Below are the code and all the weights of a small trained network. Each question names an input and a class and asks about switching units off, where a switched-off unit gives its printed mean instead of its output.

import numpy as np


def w(rows, s, z=0):
    codes = np.array(rows[::2]) - 128.0
    scale = np.full(codes.shape[1], s)
    scale[-1] = z or s
    return codes * scale


def norm(h):
    return h / np.sqrt((h * h).mean(-1, keepdims=True) + 1e-5)


def f(y):
    return np.maximum(y, 0)


def log_softmax(a):
    a = a - a.max(-1, keepdims=True)
    return a - np.log(np.exp(a).sum(-1, keepdims=True))


def net(x, mask):
    res = np.array(x, float).reshape(1, 6) / 4 @ E
    u = 0
    for l in range(3):
        y = f(norm(res) @ A[l][:, :-1].T + A[l][:, -1])
        res = res + np.where(mask[u : u + 7], y, B[l][:, -1]) @ B[l][:, :-1]
        u += 7
    return log_softmax(norm(res)[-1] @ U[:, :-1].T + U[:, -1])


A, B = {}, {}
E = w([
[144,172,195,101,176],'x0',
[30,80,144,117,136],'x1',
[123,131,144,2,61],'x2',
[133,78,23,51,236],'x3',
[127,125,127,126,127],'x4',
[128,132,125,124,128],'x5',
],0.007)
A[0] = w([
[188,102,154,74,97,27],'L0N1',
[135,133,44,138,77,65],'L0N2',
[137,117,134,98,109,13],'L0N3',
[130,160,170,75,155,113],'L0N4',
[124,141,164,151,96,2],'L0N5',
[248,150,113,128,114,75],'L0N6',
[93,127,59,139,57,76],'L0N7',
],0.013,0.0048)
B[0] = w([
[99,191,90,159,127,188],'L0N1',
[148,51,180,125,168,194],'L0N2',
[128,187,49,84,94,138],'L0N3',
[131,114,145,141,174,215],'L0N4',
[148,172,126,161,94,166],'L0N5',
[5,81,153,109,141,254],'L0N6',
[176,98,205,115,169,209],'L0N7',
],0.012,0.0045)
A[1] = w([
[132,110,195,42,102,135],'L1N1',
[107,247,148,105,169,92],'L1N2',
[151,159,84,3,27,106],'L1N3',
[255,81,217,128,150,84],'L1N4',
[197,187,149,143,18,2],'L1N5',
[199,133,122,148,175,33],'L1N6',
[238,114,6,71,137,77],'L1N7',
],0.0089,0.0051)
B[1] = w([
[93,112,121,217,159,255],'L1N1',
[151,118,174,150,209,201],'L1N2',
[113,189,89,247,151,185],'L1N3',
[115,73,137,122,169,202],'L1N4',
[182,133,147,95,94,165],'L1N5',
[154,112,172,142,83,135],'L1N6',
[212,132,149,101,87,176],'L1N7',
],0.014,0.0043)
A[2] = w([
[141,151,129,88,189,112],'L2N1',
[78,128,226,117,127,56],'L2N2',
[14,125,108,155,159,220],'L2N3',
[92,141,90,46,105,184],'L2N4',
[146,122,200,128,12,120],'L2N5',
[190,130,95,187,153,101],'L2N6',
[166,105,29,51,139,253],'L2N7',
],0.011,0.0042)
B[2] = w([
[152,115,210,115,119,164],'L2N1',
[130,47,75,79,117,188],'L2N2',
[124,151,64,105,60,255],'L2N3',
[130,126,76,152,8,139],'L2N4',
[208,141,158,23,76,162],'L2N5',
[108,193,72,202,133,160],'L2N6',
[195,147,180,83,64,180],'L2N7',
],0.011,0.0098)
U = w([
[206,165,162,83,100,183],'0',
[86,53,171,165,208,194],'1',
[96,240,16,252,141,107],'2',
[37,98,73,86,78,3],'3',
],0.014,0.0045)

Each question gives the input, the list of numbers given to net, and the class t.
The units are the neurons (one row each of A and B). Each row of codes is followed by its name. A weight is (code - 128) times the scale printed after its matrix; where a second scale follows, it is the last column's (A, B and U).
mask holds one flag per neuron, layer by layer. A switched-off neuron (its flag False) gives its mean, the last column of its row in B, instead of its output. The means were averaged over made-up inputs and are rounded, as every weight is.
A unit's drop is (log p(t) with every unit on - log p(t) with that unit switched off) / (log p(t) with every unit on - log p(t) with every unit switched off).
The circuit of an input: a set's keep is (log p(t) with only the set's units on - log p(t) with every unit switched off) / (log p(t) with every unit on - log p(t) with every unit switched off). Starting from the 12 units with the biggest drops (on a tie, the unit counted first), units are removed one at a time, each time the one whose removal leaves the highest keep (on an exact tie, the one counted first), for as long as the keep stays at least 0.8.
units of the circuit, in order: the units of the circuit, biggest drop first
k most important neurons: the k neurons with the biggest drops, biggest first
k most important neurons of layer l: the k neurons of layer l with the biggest drops, biggest first
input [-6,6,5,1,6,-2], class 1: units of the circuit, in order	[L0N7; L1N1]
input [-6,4,-1,6,4,-2], class 0: 2 most important neurons	[L0N6; L2N7]
input [6,-7,2,-6,5,-4], class 3: 3 most important neurons	[L0N6; L0N7; L2N2]
input [-5,-1,7,-2,-2,8], class 2: units of the circuit, in order	[L1N3]
input [-6,-6,5,-5,2,6], class 1: units of the circuit, in order	[L0N7; L1N4]
input [-1,5,-8,8,-6,-7], class 0: 2 most important neurons of layer 1	[L1N1; L1N3]
input [-7,-5,-2,-5,5,0], class 1: units of the circuit, in order	[L0N2; L1N4]
input [5,-1,2,-4,-6,8], class 1: 2 most important neurons	[L1N2; L0N4]
input [-7,7,4,-7,0,-6], class 0: 3 most important neurons	[L2N5; L0N6; L0N5]
input [-7,3,-3,-7,5,3], class 0: 2 most important neurons	[L2N5; L0N6]
input [3,8,-6,8,1,1], class 0: 3 most important neurons of layer 0	[L0N6; L0N1; L0N4]
input [-3,4,-7,7,1,2], class 0: 3 most important neurons	[L2N7; L1N1; L0N6]
input [2,5,-6,4,-7,-1], class 2: 2 most important neurons	[L0N6; L2N2]
input [-1,-7,4,-4,2,-2], class 3: units of the circuit, in order	[L0N6]
input [3,5,5,8,-4,0], class 0: units of the circuit, in order	[L0N6; L2N7]
input [-4,-1,5,3,8,-1], class 2: 4 most important neurons of layer 0	[L0N4; L0N3; L0N1; L0N6]
input [7,-8,-2,-2,-8,7], class 3: 2 most important neurons	[L0N6; L2N3]
input [6,0,6,3,3,-2], class 1: 4 most important neurons	[L0N4; L1N2; L2N1; L2N3]
input [-4,-1,8,8,2,6], class 0: 4 most important neurons	[L1N7; L2N7; L0N2; L0N5]
input [-8,-8,-5,5,-2,6], class 1: units of the circuit, in order	[L0N2]
